Below are the code and all the weights of a small trained network. Each question names an input and a target symbol and asks about switching units off, where a switched-off unit gives its printed mean instead of its output.

import numpy as np


def w(rows, s, z=0):
    codes = np.array(rows[::2]) - 128.0
    scale = np.full(codes.shape[1], s)
    scale[-1] = z or s
    return codes * scale


def f(y):
    return np.maximum(y, 0)


def softmax(a):
    e = np.exp(a - a.max(-1, keepdims=True))
    return e / e.sum(-1, keepdims=True)


def log_softmax(a):
    a = a - a.max(-1, keepdims=True)
    return a - np.log(np.exp(a).sum(-1, keepdims=True))


def net(x, mask):
    ids = ['αζηλπω'.index(c) for c in x.split()]
    T = len(ids)
    res = E[ids] + P[:T]
    q, k, v = (res @ M[0].T for M in (Q, K, V))
    z = softmax(np.where(np.tri(T) > 0, q @ k.T / 4**0.5, -1e9)) @ v
    res = res + np.where(mask[0], z, O[0][:, -1]) @ O[0][:, :-1]
    y = f(res @ A[0][:, :-1].T + A[0][:, -1])
    res = res + np.where(mask[1:9], y, B[0][:, -1]) @ B[0][:, :-1]
    return log_softmax(res[-1] @ U[:, :-1].T + U[:, -1])


Q, K, V, O, A, B = {}, {}, {}, {}, {}, {}
E = w([
[37,55,141,46,150,159,91,177],'α',
[6,99,81,52,127,163,101,144],'ζ',
[188,78,84,88,153,206,93,163],'η',
[158,118,115,181,120,51,131,245],'λ',
[146,71,168,170,138,128,113,113],'π',
[144,137,163,213,102,164,119,41],'ω',
],0.023)
P = w([
[230,244,105,63,128,9,177,167],'0',
[108,186,42,193,188,104,2,111],'1',
[126,241,105,145,225,171,152,139],'2',
[92,197,93,146,194,171,120,88],'3',
[159,62,146,118,39,109,236,76],'4',
[155,58,147,164,61,167,62,63],'5',
[154,93,105,94,127,208,128,97],'6',
[128,93,77,92,228,179,100,103],'7',
],0.0097)
Q[0] = w([
[54,108,143,66,112,155,182,106],'h0',
[181,155,147,134,117,135,226,165],'h0',
[76,142,97,154,254,134,84,96],'h0',
[119,161,102,139,170,112,141,141],'h0',
],0.012)
K[0] = w([
[112,62,138,147,82,192,71,45],'h0',
[104,170,87,115,122,42,56,121],'h0',
[135,73,131,82,17,117,250,71],'h0',
[178,71,110,108,51,92,146,174],'h0',
],0.011)
V[0] = w([
[156,111,171,172,174,7,146,38],'h0',
[112,30,153,83,227,80,76,69],'h0',
[254,146,70,152,167,172,153,73],'h0',
[160,77,171,155,201,76,128,177],'h0',
],0.0089)
O[0] = w([
[124,147,171,119,20,133,73,103,147],'h0',
[107,168,182,185,76,177,111,149,49],'h0',
[145,156,79,134,43,161,249,115,164],'h0',
[116,57,167,98,127,171,96,111,255],'h0',
],0.012,0.0081)
A[0] = w([
[127,112,188,101,159,92,126,173,129],'n0',
[149,167,94,170,159,31,134,140,117],'n1',
[215,120,94,118,187,211,67,138,169],'n2',
[153,118,106,191,208,166,178,138,120],'n3',
[157,98,147,95,197,158,168,14,39],'n4',
[219,105,33,255,98,129,138,121,252],'n5',
[200,181,184,209,126,221,73,158,70],'n6',
[188,55,170,149,132,124,91,52,155],'n7',
],0.0093,0.0028)
B[0] = w([
[146,203,132,190,112,181,113,32,196],'n0',
[244,32,183,53,82,80,125,202,152],'n1',
[106,231,166,108,102,87,114,84,247],'n2',
[108,179,22,165,109,161,98,214,189],'n3',
[165,1,97,90,129,177,42,204,185],'n4',
[176,174,105,153,135,153,73,59,221],'n5',
[13,109,148,134,16,66,121,176,165],'n6',
[85,133,130,120,79,176,163,169,237],'n7',
],0.0081,0.014)
U = w([
[175,190,222,113,153,122,128,27,158],'α',
[196,137,168,149,137,2,59,175,174],'ζ',
[128,137,123,132,177,131,149,113,152],'η',
[58,144,155,119,153,81,130,170,185],'λ',
[114,104,185,62,152,171,105,124,2],'π',
[106,176,188,81,74,94,179,149,52],'ω',
],0.0078,0.0025)

Each question gives the input, a string of symbols that net reads in full, and the target symbol t.
The units are the heads (4 rows each of Q, K, V and O) and the neurons (one row each of A and B). Each row of codes is followed by its name. A weight is (code - 128) times the scale printed after its matrix; where a second scale follows, it is the last column's (O, A, B and U).
mask holds one flag per unit, heads first, then neurons. A switched-off unit (its flag False) gives its mean, the last column of its rows in O or B, instead of its output. The means were averaged over made-up inputs and are rounded, as every weight is.
A unit's drop is (log p(t) with every unit on - log p(t) with that unit switched off) / (log p(t) with every unit on - log p(t) with every unit switched off).
The circuit of an input: a set's keep is (log p(t) with only the set's units on - log p(t) with every unit switched off) / (log p(t) with every unit on - log p(t) with every unit switched off). Starting from all 9 units, units are removed one at a time, each time the one whose removal leaves the highest keep (on an exact tie, the one counted first), for as long as the keep stays at least 0.8.
circuit, biggest first: the units of the circuit, biggest drop first
top k neurons: the k neurons with the biggest drops, biggest first
drop when u is switched off: that unit's drop, to one decimal
input ζ λ η, target ζ: circuit, biggest first	(h0, n1)
input η η ζ, target η: circuit, biggest first	(h0)
input π ζ η λ π λ ζ η, target ω: circuit, biggest first	(h0, n6)
input π η η ζ π, target η: circuit, biggest first	(h0, n3)
input λ ω π ζ λ π, target ω: top 3 neurons	(n6, n7, n4)
input α λ η π, target λ: circuit, biggest first	(h0, n6)
input π η ω λ α ζ, target λ: top 3 neurons	(n5, n0, n4)
input η π α η η ζ, target η: circuit, biggest first	(h0, n2)
input λ λ π λ η η, target ω: circuit, biggest first	(h0, n2, n6)
input λ η α η η λ, target π: circuit, biggest first	(h0, n7)
input λ π λ λ λ ω, target π: circuit, biggest first	(n4, h0)
input η ω λ α, target ω: top 2 neurons	(n4, n5)
input λ π λ η ω, target ω: top 2 neurons	(n6, n7)
input ζ λ α, target λ: circuit, biggest first	(h0)
input ω λ λ η, target α: circuit, biggest first	(h0, n5, n7)
input ω λ ω η η α π, target η: top 2 neurons	(n2, n0)
input λ λ λ α π π, target π: top 2 neurons	(n4, n7)
input λ λ λ λ α η α, target η: top 2 neurons	(n6, n7)
input ζ η η λ λ ω, target η: drop when n3 is switched off	0.1
input η α η ω, target η: drop when n3 is switched off	0.2
input λ ω ω ω ζ, target ω: drop when h0 is switched off	2.2
input π ω λ π α λ α η, target λ: drop when n6 is switched off	0.3
input λ α η π λ ζ η α, target η: top neuron	(n6)
